[  2.8   4.5   0.0 -33.5   7.1  -6.4   7.2 -17.0   6.3  -8.3  -8.0  -1.9
 -22.6  -1.6   5.6   3.6   7.6 -13.9  10.3  -7.7   0.6  42.0   5.8   3.4
 -14.8  -8.0   7.3   9.1   5.1  14.3   8.9  14.5  14.4] | V/A
[ -0.2   5.3  -3.3  -8.8  -1.8  -4.3   1.4  -2.6   3.7  -5.5  -6.7  -1.5
  -8.1  -2.4   0.2 -10.9   1.2   1.6   0.3  -0.5  -9.6  13.1   3.7   4.3
 -12.4  -1.0  13.9   5.4  -1.2   6.5  11.5  12.5  21.1] | J/A
[ 10.4  -2.0  -7.6 -37.9   4.3  -4.9   8.4   3.8  14.8 -10.3  -5.8  -5.4
 -17.0  -1.6   3.7   3.8  -1.3 -17.0   4.0  -4.5  -0.6  29.2   7.9  13.4
 -16.1  -0.9   5.7  -2.0   3.8   6.5  10.4  10.3  16.5] | V/E
[ 12.0  -3.7 -13.8  43.3   4.6  -4.2   5.6  -3.4   6.8   8.9  -8.1  -2.1
   2.0   7.0   4.1  -0.1   8.7  -1.5   4.8 -11.8  -0.6 -10.6  -0.2  -3.6
  -8.6  -0.4 -33.8  -8.3   8.1  -4.2  -3.5  -4.6 -62.6] | L/E
[  6.4  10.8   2.2 -29.0 -12.8  -8.1  -0.3   4.7  -3.3  -3.3  -1.5   0.3
  -5.0  -1.7   4.2  -1.8   4.3  -1.6   6.7   5.4   3.8  14.6  -2.6  -1.2
 -24.0   3.1   1.1   6.7  -2.8  -0.9   6.0   3.8  55.1] | J/A
[  4.8  -0.7   0.8 -17.6  -4.6   3.0   6.5  18.8  -4.4 -10.7  -7.7  -3.4
 -17.8  -3.8   3.1   6.4  12.5 -27.6  12.5 -11.0  -0.7  20.4   5.2  -2.1
 -15.8  -7.0 -17.3   0.3  17.4   5.2 -11.7  -7.3  31.6] | V/A
[ -4.3  -1.4   5.7 -47.3  -0.8 -11.3  -1.6  20.3  -0.9 -10.3  -1.4  -2.1
 -14.5  -5.7   0.9   4.8   1.0 -21.5   8.6  -4.4   2.5  49.9   7.7   4.9
 -12.5  -5.4   6.6   6.7  -4.9   4.8  -7.5  16.3  16.4] | V/E
[ -4.1   2.4  -4.7 -26.5  -7.4 -13.3  14.1   7.0  -8.7 -10.0   0.7  -6.0
  -6.6  -7.9   5.3  -2.7  -1.5  -4.0   8.7   0.0  -5.4  28.0   1.5  -0.6
 -15.5  -3.1   8.8   6.0   1.9  -4.0  13.6  15.6 -17.3] | J/E
[ 37.9 -11.2  -7.0  32.6  -1.7   2.5  14.6   3.3  -3.6  -2.0   6.5  -2.0
  -8.0   2.2   7.9  22.7  11.5  -9.2   3.7  -8.8  -3.2  -2.5   4.1  -2.5
 -35.5  -7.7 -40.0  -9.3  14.1 -13.1   6.4   8.4 -62.6] | L/E
[ 25.5  -2.4 -10.2  18.5  -9.8   6.2   6.3  -5.4  -6.7   1.9  -7.2 -12.2
 -13.3   7.3   9.9  -5.0   4.3   0.0   3.4  -2.9  -0.5   2.3  -0.1   2.7
 -24.4  -5.1 -14.8  -1.8  16.1   6.3  15.4  -0.8  13.3] | L/A
[ -1.3   9.5   3.1 -19.6   3.3  -5.0   1.0  -1.7   1.1  -3.2  -4.0  -9.7
  -4.5  -1.7   0.6   2.0  -0.8 -11.5   4.4   2.6  -7.0  17.9   8.2 -11.3
 -16.2   5.2  -1.2   6.2  -2.9  -1.5   3.2   9.4   5.8] | J/E
[  6.6   5.7   1.9 -37.4 -21.2  -7.0  -1.1  16.4   3.5   0.0   3.7   2.0
   0.8  -1.6 -11.9   5.3   6.7 -16.1   5.5   6.4  -5.2  17.7   5.0 -13.0
 -11.8  -7.2 -15.7  -1.2  -0.6  -1.9  31.1  -6.3  21.0] | V/A
[ 18.2  -7.5   6.2 -36.8   9.0   7.7   6.1  23.0  -1.4   3.6  -3.1 -24.9
   0.2  -2.8   5.3   1.5  -1.0  -5.0   5.9  -6.9   2.6  25.8  -4.2   1.5
 -23.9 -16.2 -23.3   3.8   7.6  -2.6   9.6  12.6  20.7] | J/A
[ -3.0  -0.7   4.5 -30.0  12.4  -6.4   6.8  16.4   4.8 -10.8   4.0   0.9
   2.8   9.1  -2.3   7.5   3.2  -7.3   8.6  21.9 -16.4  20.3   6.6  -7.1
 -10.3  -2.7 -14.6   1.1  -0.8  -0.2  -6.7   5.7 -28.6] | V/E
[ 11.2   7.2 -23.1 -27.6   6.4 -15.1   5.5  12.4   1.0   1.0   5.9  -3.7
   7.2  -0.8   1.8  14.7  -6.2  -8.3 -40.1   5.6  -3.9  31.6   0.1  -1.4
 -13.5  -6.0   2.6   8.4  -3.3  -2.2  14.7  20.5 -38.6] | J/E
[ -8.0   7.7   6.4 -12.8   4.0  -2.0   0.4  13.6  -3.9 -12.7 -10.5  -0.2
  -8.9  -7.9   7.2   1.5  -1.0 -11.9  -1.3 -12.4  -0.6  39.7  -8.4   5.5
  -8.9 -11.1   4.1   2.0  -5.9  14.7  11.2  21.0   3.2] | V/E
[ -7.9  -1.0   0.2  -3.3   3.1  -1.1   4.0   3.7   1.8  -7.9  -2.8  -2.2
 -11.9  -3.2   3.9  -2.0   5.0   2.4  -0.8  -2.5  -2.9  27.7   7.7   5.4
  -3.6  -1.3   5.2   3.6  -2.4  18.7   6.9  12.7   4.2] | V/E
[ 18.2  -5.1  -6.6  34.0  -7.1  -1.2   4.0 -16.2 -16.8   5.0  -5.2  -5.3
  -0.3   2.5   6.6  -0.4   6.4   6.8   3.9  12.2  -4.0 -14.6   4.2  -9.4
 -22.5   9.1  11.0  -5.1  15.5  -5.9   6.2  -6.1 -11.9] | L/A
[ 47.2 -21.1 -23.5  17.4  -6.9   2.5   8.6   0.5 -22.7 -21.5 -13.4 -11.9
  -6.8   2.1  21.5  -9.1  21.0   6.2   8.3   0.8  -2.8  -6.3  -6.0  -4.8
 -22.5   4.2 -38.7  -6.7  15.3  -5.3   5.2 -13.8  33.2] | L/A
[ -3.5   4.8  -3.3 -19.9   2.0  -0.4   0.3  10.8  -0.6  -3.5   2.5   0.7
 -11.8   4.0   3.7  -1.1   7.9 -20.0   1.1  -6.5   0.8  15.3   3.6  -1.1
 -15.5  -0.8 -18.0   4.6  -4.2   6.0   3.7  -0.3  11.6] | V/A
[ 16.7   5.1   3.8 -38.2  -6.5  -5.6   2.1  13.4 -14.1  -5.7  -2.8  -4.5
  -5.7   3.0   4.6  -5.0   4.2  -5.2  15.3   4.0   2.7  26.9  -3.4 -11.1
 -25.4  -4.0   3.0   6.0  -0.6  -0.8  11.2  27.2  48.4] | J/A
[ -6.7   6.6   2.6 -27.9  12.1  -5.7   4.0  17.6  -1.0  -8.2  -1.8   8.4
  -1.1  -6.6   3.2   6.5  -6.3 -12.1  10.3  -4.3   0.5  25.5   4.5  -2.0
 -13.3  -1.6   0.7  -4.5 -12.5  17.0   8.4  25.4  -3.8] | V/E
[ 13.7   3.7 -16.2 -35.4   3.2  -1.6   3.6  26.0   2.2  -6.8  -2.4  -0.9
 -11.5  -0.2  -1.0   6.3  -5.5 -24.0   1.9 -10.6   0.2  40.9   2.9   0.5
 -21.8 -24.5 -27.3   4.4   0.1   2.7   9.8  19.5 -14.0] | V/E
[ 16.9 -10.6 -12.0  31.4  29.4  -0.7   1.1  -6.8   4.1   1.8 -34.8  -5.6
  -2.1  -1.3   5.5  -1.4  -1.0  -9.4   0.2 -11.6 -25.7  -3.5   2.5   3.3
  -7.8  -7.2 -26.9  -6.7   7.9  -9.8   0.2   8.9 -62.6] | L/E
[ -7.0   6.6   0.0 -53.5   4.5  -8.9   6.8  14.3  -2.6  -0.5   0.4   7.5
  -6.7   1.8  -5.8   6.8  -6.9 -11.9   6.7  -0.4   5.3  26.6   5.2   3.7
  -1.8  -8.4  12.4   2.4   0.9   1.1 -22.8  18.3 -27.2] | V/E
[ 11.9  -4.1  -0.6 -31.8   1.7  -3.4   1.9  30.8  -2.2  -4.9  -9.2  -2.9
  -3.4  12.5   3.8   6.2  -2.5 -18.9   3.0  -7.0   0.8  23.9   2.8  -0.6
 -12.0  -9.9 -15.3   3.3   0.0 -10.7  11.5   7.7  -9.6] | V/E
[ 19.6  -5.2  -5.0  19.5   3.2   7.6  12.3  -4.5  -8.8  -3.5  -3.6  -0.5
   5.2   8.7  -0.5   2.8   6.3  -3.3   2.2   2.4  -6.3  -4.2  -7.9  -5.4
 -26.6  -1.4 -41.8  -4.8   2.7 -19.7  -1.7  11.7 -62.6] | L/E
[ 21.8   4.4  -5.5 -62.6   1.3  -4.3  10.0  28.1   4.9   0.9  -7.5  -2.4
  -3.9  -1.5   1.9   5.8 -15.0 -23.9  14.2  -6.2  -1.5  54.5   5.3  -1.8
 -36.6 -15.6 -14.7   1.5   4.7  -8.9  35.4  27.9  -6.5] | V/E
[ -1.3   7.7   2.3 -47.8  -7.8  -3.6   2.0  16.7  -1.3  -6.1   0.8  -2.8
  -6.3  -5.5  -0.5  -0.6  -3.6 -17.4  10.2   4.2  -3.4  46.6   2.9  -2.6
 -20.0  -9.3  11.9  10.0  -7.7   0.5   4.8  14.6   0.7] | J/E
[  5.5   1.0  -1.1 -25.5   1.3  -4.1   6.5  13.4  -7.3  -4.7  -1.1  -0.8
  -2.0  -3.3   7.8   4.7   2.6  -8.0   1.5 -10.2  -1.3  34.9   3.6   9.8
 -20.6 -15.0  -3.7   3.8   1.3   3.9  10.6  22.9   2.3] | J/E
[ 17.6   7.4  -5.3  -6.9   2.9  -4.7  -0.5   0.2  -4.0   5.9   0.4  -1.0
   2.9  -2.9   6.5   3.9 -15.3  -9.1   9.6   5.7  -5.9  30.7  -3.0  -4.3
 -19.3  -9.3   8.1   4.6  -3.5 -14.3   9.7  23.6 -60.6] | J/E
